Here is a tiny trained network, its code and every weight. The questions are about switching its units off for an input and a class, where a switched-off unit gives its printed mean instead of its output.

import numpy as np


def w(rows, s, z=0):
    codes = np.array(rows[::2]) - 128.0
    scale = np.full(codes.shape[1], s)
    scale[-1] = z or s
    return codes * scale


def f(y):
    return np.maximum(y, 0)


def log_softmax(a):
    a = a - a.max(-1, keepdims=True)
    return a - np.log(np.exp(a).sum(-1, keepdims=True))


def net(x, mask):
    res = np.array(x, float).reshape(1, 3) / 4 @ E
    y = f(res @ A[0][:, :-1].T + A[0][:, -1])
    res = res + np.where(mask, y, B[0][:, -1]) @ B[0][:, :-1]
    return log_softmax(res[-1] @ U[:, :-1].T + U[:, -1])


A, B = {}, {}
E = w([
[88,105,91,136,255,106,102,105],'x0',
[96,104,119,240,92,72,133,112],'x1',
[138,153,194,190,166,233,139,117],'x2',
],0.0067)
A[0] = w([
[122,118,116,127,210,101,135,113,137],'N1',
[118,137,127,61,141,156,125,133,100],'N2',
[133,134,138,69,144,143,120,136,92],'N3',
[127,117,121,167,116,110,117,129,67],'N4',
[129,126,126,117,127,97,116,154,116],'N5',
[130,135,138,207,125,130,127,116,103],'N6',
[135,122,120,72,135,152,127,123,100],'N7',
[133,128,123,128,110,137,127,124,177],'N8',
[142,129,138,128,89,146,128,131,75],'N9',
[108,131,130,126,142,125,130,143,105],'N10',
[140,130,119,88,138,149,138,121,114],'N11',
[132,128,134,127,85,143,121,137,240],'N12',
[137,107,131,119,85,148,146,144,64],'N13',
[145,124,123,77,143,151,123,131,139],'N14',
[118,127,123,139,199,115,114,126,129],'N15',
[138,143,139,114,45,159,114,139,56],'N16',
[133,129,132,70,136,167,124,112,123],'N17',
[135,147,134,119,74,137,132,123,59],'N18',
[131,131,134,156,139,179,126,117,186],'N19',
[132,123,126,78,125,158,118,126,97],'N20',
[126,134,150,121,46,149,123,122,95],'N21',
[123,120,114,143,206,104,118,133,55],'N22',
[107,129,124,165,122,92,138,126,82],'N23',
[134,113,116,249,109,52,128,128,85],'N24',
[106,141,121,134,187,116,111,116,81],'N25',
[126,123,102,73,109,47,113,132,57],'N26',
[130,122,132,120,81,145,134,133,72],'N27',
[127,135,116,92,116,58,128,122,124],'N28',
[130,121,87,58,103,12,126,123,75],'N29',
[116,132,159,110,107,122,133,109,96],'N30',
[130,133,152,188,157,234,126,136,55],'N31',
[122,117,134,117,76,145,119,124,143],'N32',
[124,118,121,118,189,101,129,123,65],'N33',
[129,127,142,78,145,151,129,129,78],'N34',
[121,124,116,135,171,119,129,131,255],'N35',
[150,135,134,89,153,146,128,122,97],'N36',
[136,136,150,189,154,234,119,119,60],'N37',
[139,136,115,139,185,108,122,133,63],'N38',
[131,122,129,68,148,149,140,143,86],'N39',
[141,129,118,115,128,96,124,126,227],'N40',
[122,109,130,134,164,119,123,145,79],'N41',
],0.013,0.0052)
B[0] = w([
[208,146,110,133,84,129,146,127,219],'N1',
[81,159,124,160,125,130,97,121,175],'N2',
[83,152,117,164,123,133,106,131,167],'N3',
[87,121,107,169,119,120,116,142,152],'N4',
[147,128,156,136,161,141,121,131,156],'N5',
[67,169,130,149,146,119,99,130,195],'N6',
[88,146,113,155,123,130,106,133,166],'N7',
[152,155,148,104,117,132,122,125,171],'N8',
[162,119,100,157,125,120,134,118,158],'N9',
[130,124,117,140,123,134,137,127,135],'N10',
[105,154,126,140,125,122,102,124,160],'N11',
[191,200,169,44,87,143,119,115,231],'N12',
[156,112,93,167,111,127,139,127,156],'N13',
[90,182,139,140,114,117,115,132,179],'N14',
[196,143,115,132,89,131,148,130,202],'N15',
[201,116,81,180,108,115,139,116,194],'N16',
[87,179,136,150,123,120,107,127,177],'N17',
[161,105,85,170,109,129,140,130,164],'N18',
[142,137,169,70,166,123,126,137,201],'N19',
[94,156,120,161,121,120,116,131,160],'N20',
[202,132,89,148,109,133,137,122,204],'N21',
[171,102,66,178,100,124,146,108,186],'N22',
[95,160,116,167,123,127,113,151,166],'N23',
[28,231,109,187,119,128,72,127,255],'N24',
[189,119,101,164,107,128,133,118,178],'N25',
[113,66,120,148,215,120,159,143,207],'N26',
[158,118,98,160,113,124,140,125,159],'N27',
[139,111,160,121,196,138,125,125,203],'N28',
[122,52,146,132,251,120,147,131,254],'N29',
[142,132,114,140,127,127,133,124,140],'N30',
[120,58,139,138,242,115,155,131,206],'N31',
[181,152,126,126,111,136,133,129,184],'N32',
[173,112,90,176,116,128,143,118,173],'N33',
[85,152,118,162,126,121,117,138,157],'N34',
[175,204,196,20,73,154,112,130,235],'N35',
[96,148,123,152,132,119,99,125,159],'N36',
[123,57,131,127,242,113,150,143,208],'N37',
[163,100,91,172,110,127,131,128,160],'N38',
[85,165,117,165,120,119,115,134,167],'N39',
[141,171,179,51,123,144,140,132,215],'N40',
[156,127,111,152,119,124,129,119,148],'N41',
],0.029,0.0066)
U = w([
[130,96,170,111,235,103,159,147,128],'0',
[60,186,126,170,126,108,57,130,132],'1',
[218,134,78,143,101,126,161,92,96],'2',
[136,148,205,2,99,149,126,118,252],'3',
[97,100,122,125,112,113,142,118,92],'4',
[100,94,120,120,118,120,137,113,86],'5',
],0.01,0.0041)

Each question gives the input, the list of numbers given to net, and the class t.
The units are the neurons (one row each of A and B). Each row of codes is followed by its name. A weight is (code - 128) times the scale printed after its matrix; where a second scale follows, it is the last column's (A, B and U).
mask holds one flag per neuron, in row order. A switched-off neuron (its flag False) gives its mean, the last column of its row in B, instead of its output. The means were averaged over made-up inputs and are rounded, as every weight is.
A unit's drop is (log p(t) with every unit on - log p(t) with that unit switched off) / (log p(t) with every unit on - log p(t) with every unit switched off).
The circuit of an input: a set's keep is (log p(t) with only the set's units on - log p(t) with every unit switched off) / (log p(t) with every unit on - log p(t) with every unit switched off). Starting from the 12 units with the biggest drops (on a tie, the unit counted first), units are removed one at a time, each time the one whose removal leaves the highest keep (on an exact tie, the one counted first), for as long as the keep stays at least 0.8.
units of the circuit, in order: the units of the circuit, biggest drop first
unit that matters most: the unit with the biggest drop
k most important neurons: the k neurons with the biggest drops, biggest first
drop of u: that unit's drop, to one decimal
input [-2,0,-5], class 0: unit that matters most => N29
input [2,7,5], class 1: 2 most important neurons => [N24, N29]
input [-4,6,8], class 0: 2 most important neurons => [N37, N31]
input [6,1,-5], class 2: 4 most important neurons => [N1, N22, N37, N31]
input [5,-7,6], class 1: 2 most important neurons => [N29, N17]
input [-2,0,3], class 3: 2 most important neurons => [N29, N26]
input [0,7,8], class 0: 2 most important neurons => [N37, N31]
input [6,5,-4], class 2: 3 most important neurons => [N1, N22, N15]
input [7,-6,3], class 2: 2 most important neurons => [N24, N1]
input [-6,-1,-7], class 0: 2 most important neurons => [N29, N26]
input [3,-3,1], class 3: 2 most important neurons => [N24, N35]
input [-1,-4,-5], class 0: 2 most important neurons => [N29, N24]
input [8,-8,-4], class 1: drop of N39 => 0.5
input [-2,5,-6], class 0: units of the circuit, in order => [N29]
input [-1,-3,-5], class 0: drop of N29 => 0.4
input [0,-8,6], class 1: drop of N17 => 0.1
